[-7 -9 15 -16 4 7 5 1 -1 -29 14 14 -20 24 14 11 9 2 1 5 -8 -1 9 -15 8 -3 -3 1]
0
[-7 1 13 7 1 1 -18 6 8 3 7 -9 -6 -22 19 -12 -7 5 -5 2 -3 5 -10 20 12 -26 5 -2]
0
[-18 6 0 9 -3 11 -5 2 7 -15 -14 -18 2 11 -13 -6 -33 35 -42 -5 -25 -4 -19 24 -2 -30 -10 7]
1
[-19 -4 8 -11 3 10 6 4 5 -44 4 5 -5 25 11 8 -20 36 -26 -3 -25 -3 -7 -9 3 -18 -18 12]
1
[4 -4 19 -2 5 -11 -3 3 -15 -11 15 14 -17 -19 23 -7 15 13 -3 4 -4 9 2 0 13 10 32 -10]
0
[-3 1 -2 -11 1 22 16 -5 0 -28 3 2 -3 50 -22 21 -11 16 -30 5 -27 -10 5 -5 -6 -2 -10 9]
1
[-15 0 -8 -16 2 14 12 1 5 -61 2 15 0 62 -6 22 -19 33 -33 -3 -28 -19 4 -26 -10 1 -33 23]
1
[24 -6 -7 -11 4 -3 -27 3 -7 -5 2 -22 -6 42 2 5 12 -31 -33 -2 8 -21 25 -7 8 17 16 -2]
2
[0 4 -6 -4 3 -1 15 -1 -11 -29 -7 -8 0 20 -22 11 -10 35 -25 3 -21 -9 0 -2 -6 20 8 9]
1
[13 -2 7 -6 0 -19 -7 9 -16 -20 20 -3 -11 -13 38 -2 15 16 2 1 5 1 3 -13 8 24 27 -2]
2
[10 0 5 -1 1 -13 -20 14 1 9 6 -21 -6 -16 19 -12 1 8 -9 -4 11 -1 1 8 13 -4 24 -10]
2
[-2 -4 23 -12 10 3 7 5 -15 -16 9 -2 -23 6 5 1 8 7 -9 -13 -11 9 7 2 13 7 27 -10]
0
[-3 -5 19 -12 9 10 10 -3 -9 -17 8 7 -21 24 3 6 12 -5 -7 11 -12 6 11 -6 8 10 13 -5]
0
[-13 -10 27 -17 8 21 17 -1 -7 -26 12 13 -25 19 12 8 10 1 0 11 -18 12 3 -2 12 -12 1 -4]
0
[9 -6 10 -14 8 -8 -11 8 -13 -20 6 -12 -17 17 10 6 11 -1 -23 2 0 -9 8 -6 13 16 30 -9]
2
[-17 -3 -3 -18 1 15 24 -2 1 -54 4 26 -4 49 -7 22 -7 30 -11 7 -23 -10 20 -36 -10 12 -28 19]
1
[13 -4 2 -10 6 4 -12 0 -8 7 3 -7 -12 19 -3 3 20 -32 -9 0 10 -6 22 -7 16 13 20 -10]
2
[0 0 11 -3 4 9 -2 -2 -5 5 -2 -6 -14 10 9 -1 4 -17 -5 6 -6 0 9 9 9 -9 9 -9]
0
[-5 -5 27 -13 10 13 7 -1 -22 -17 -8 -11 -31 21 -8 -2 8 10 -32 15 -28 7 9 15 16 3 42 -11]
0
[25 7 -15 -3 -3 -28 -32 7 -7 -2 -2 -31 5 5 13 -6 4 2 -34 -12 13 -21 10 0 5 32 30 -2]
2
[17 -1 -5 -13 1 -9 -13 0 -15 -20 0 -18 -8 23 -6 4 9 6 -27 -3 0 -15 14 -9 4 28 27 6]
2
[-4 -7 26 -13 8 -6 2 4 -8 -19 18 6 -27 0 24 3 13 5 7 9 -8 13 4 -2 15 -1 15 11]
0
[5 -30 -18 -6 0 -10 -14 4 11 -25 2 -12 5 31 5 8 -5 8 -30 -6 4 -20 9 -12 -1 12 -1 12]
2
